Here is a tiny trained network, its code and every weight. The questions are about switching its units off for an input and a class, where a switched-off unit gives its printed mean instead of its output.

import numpy as np


def w(rows, s, z=0):
    codes = np.array(rows[::2]) - 128.0
    scale = np.full(codes.shape[1], s)
    scale[-1] = z or s
    return codes * scale


def norm(h):
    return h / np.sqrt((h * h).mean(-1, keepdims=True) + 1e-5)


def f(y):
    return y / 2 * (1 + np.tanh(0.7978845608 * (y + 0.044715 * y**3)))


def log_softmax(a):
    a = a - a.max(-1, keepdims=True)
    return a - np.log(np.exp(a).sum(-1, keepdims=True))


def net(x, mask):
    res = np.array(x, float).reshape(1, 4) / 4 @ E
    u = 0
    for l in range(2):
        y = f(norm(res) @ A[l][:, :-1].T + A[l][:, -1])
        res = res + np.where(mask[u : u + 10], y, B[l][:, -1]) @ B[l][:, :-1]
        u += 10
    return log_softmax(norm(res)[-1] @ U[:, :-1].T + U[:, -1])


A, B = {}, {}
E = w([
[160,51,170,92,213,176,197,167,28,55,75],'x0',
[120,122,119,124,126,114,126,146,123,120,137],'x1',
[198,89,109,100,75,128,186,70,158,59,254],'x2',
[120,98,31,125,129,88,184,57,97,74,39],'x3',
],0.0044)
A[0] = w([
[109,162,150,253,210,188,116,186,125,152,160,84],'L0N1',
[66,147,105,179,94,82,76,127,161,201,90,171],'L0N2',
[104,147,58,116,98,114,105,94,131,135,91,74],'L0N3',
[118,130,149,141,132,123,131,149,184,171,183,129],'L0N4',
[145,43,144,92,121,183,158,99,121,96,185,24],'L0N5',
[126,113,179,130,149,149,150,185,71,130,74,80],'L0N6',
[151,140,135,152,123,164,117,140,77,114,119,47],'L0N7',
[158,158,98,120,71,97,160,93,150,157,199,48],'L0N8',
[150,100,138,97,118,124,152,168,97,96,155,7],'L0N9',
[114,118,65,118,173,166,190,161,126,87,99,110],'L0N10',
],0.0053,0.0019)
B[0] = w([
[144,35,143,104,46,132,156,122,112,99,170,197],'L0N1',
[210,118,227,208,135,105,253,161,109,34,124,254],'L0N2',
[202,32,119,79,130,66,213,54,78,59,126,166],'L0N3',
[184,192,174,110,203,132,121,197,98,124,116,180],'L0N4',
[196,171,152,210,106,48,167,236,157,134,60,210],'L0N5',
[71,91,108,68,59,185,49,96,162,163,210,220],'L0N6',
[94,56,107,104,123,89,83,134,155,147,136,127],'L0N7',
[54,111,81,7,164,155,70,137,152,235,87,208],'L0N8',
[153,125,200,160,100,161,167,120,133,151,93,150],'L0N9',
[97,193,94,237,123,90,113,89,176,186,125,192],'L0N10',
],0.0042,0.0039)
A[1] = w([
[150,207,131,53,190,179,28,172,154,159,191,103],'L1N1',
[75,72,159,64,111,211,54,178,109,170,131,1],'L1N2',
[14,101,2,172,169,164,95,39,72,99,61,14],'L1N3',
[124,123,109,207,129,84,142,95,74,90,52,142],'L1N4',
[183,89,125,104,117,163,185,172,105,61,143,169],'L1N5',
[186,137,114,169,74,93,112,152,187,170,123,76],'L1N6',
[141,117,177,174,103,63,145,127,79,99,103,184],'L1N7',
[158,176,236,172,138,145,149,180,100,78,211,120],'L1N8',
[126,132,78,165,91,65,214,99,155,97,71,225],'L1N9',
[89,132,37,20,95,95,129,41,126,126,118,33],'L1N10',
],0.005,0.0016)
B[1] = w([
[163,130,39,111,215,51,255,53,149,82,113,202],'L1N1',
[89,114,84,89,143,130,131,72,154,110,178,197],'L1N2',
[184,204,217,209,35,128,90,211,107,134,59,209],'L1N3',
[175,116,119,96,168,95,168,113,185,117,244,218],'L1N4',
[105,199,161,138,128,70,92,102,150,167,107,198],'L1N5',
[117,115,163,150,117,141,119,122,60,65,108,162],'L1N6',
[173,171,70,108,119,102,139,128,139,138,109,201],'L1N7',
[104,118,127,180,65,171,56,153,84,145,50,249],'L1N8',
[63,107,86,57,184,179,116,102,137,151,176,254],'L1N9',
[62,70,218,157,125,190,50,181,73,141,89,176],'L1N10',
],0.0061,0.0052)
U = w([
[190,174,208,231,2,150,77,203,104,147,56,246],'0',
[197,160,49,99,202,60,228,56,188,122,165,152],'1',
[5,38,126,65,116,217,45,83,121,154,154,2],'2',
],0.0078,0.0008)

Each question gives the input, the list of numbers given to net, and the class t.
The units are the neurons (one row each of A and B). Each row of codes is followed by its name. A weight is (code - 128) times the scale printed after its matrix; where a second scale follows, it is the last column's (A, B and U).
mask holds one flag per neuron, layer by layer. A switched-off neuron (its flag False) gives its mean, the last column of its row in B, instead of its output. The means were averaged over made-up inputs and are rounded, as every weight is.
A unit's drop is (log p(t) with every unit on - log p(t) with that unit switched off) / (log p(t) with every unit on - log p(t) with every unit switched off).
The circuit of an input: a set's keep is (log p(t) with only the set's units on - log p(t) with every unit switched off) / (log p(t) with every unit on - log p(t) with every unit switched off). Starting from the 12 units with the biggest drops (on a tie, the unit counted first), units are removed one at a time, each time the one whose removal leaves the highest keep (on an exact tie, the one counted first), for as long as the keep stays at least 0.8.
circuit, biggest first: the units of the circuit, biggest drop first
most important unit: the unit with the biggest drop
k most important neurons: the k neurons with the biggest drops, biggest first
drop when u is switched off: that unit's drop, to one decimal
input [0,3,-6,2], class 1: most important unit	L0N2
input [-5,-6,1,-5], class 1: 3 most important neurons	(L1N1 L0N8 L0N5)
input [6,0,0,0], class 2: 4 most important neurons	(L0N6 L0N2 L1N2 L1N1)
input [0,-4,-6,1], class 1: circuit, biggest first	(L0N2 L1N3)
input [-1,6,4,-5], class 1: 2 most important neurons	(L1N1 L0N2)
input [-6,7,1,-8], class 1: 2 most important neurons	(L1N1 L0N8)
input [4,-4,0,5], class 0: 2 most important neurons	(L1N3 L0N2)
input [-3,4,1,3], class 2: 2 most important neurons	(L0N8 L1N10)
input [8,3,1,-1], class 0: 3 most important neurons	(L0N8 L0N5 L1N9)
input [-3,4,1,-7], class 1: 4 most important neurons	(L1N1 L0N5 L1N3 L0N8)
input [4,-8,0,1], class 0: 3 most important neurons	(L0N2 L0N6 L0N10)
input [5,-5,-1,-1], class 2: 3 most important neurons	(L0N6 L0N4 L1N4)
input [7,-4,4,0], class 0: 3 most important neurons	(L1N1 L1N8 L0N3)
input [-6,0,4,8], class 2: circuit, biggest first	(L1N10)
input [2,-6,0,3], class 0: 2 most important neurons	(L0N2 L1N3)
input [-3,4,-3,1], class 1: 2 most important neurons	(L0N3 L1N3)
input [-6,-7,3,-4], class 1: 2 most important neurons	(L1N1 L0N8)
input [-6,-4,-5,4], class 1: drop when L0N6 is switched off	0.0
input [8,6,-7,-2], class 2: drop when L0N6 is switched off	0.1
input [-6,1,6,-7], class 1: drop when L1N1 is switched off	1.3
input [-2,8,2,-2], class 1: drop when L1N1 is switched off	0.2
input [-8,-3,4,6], class 2: most important unit	L1N10
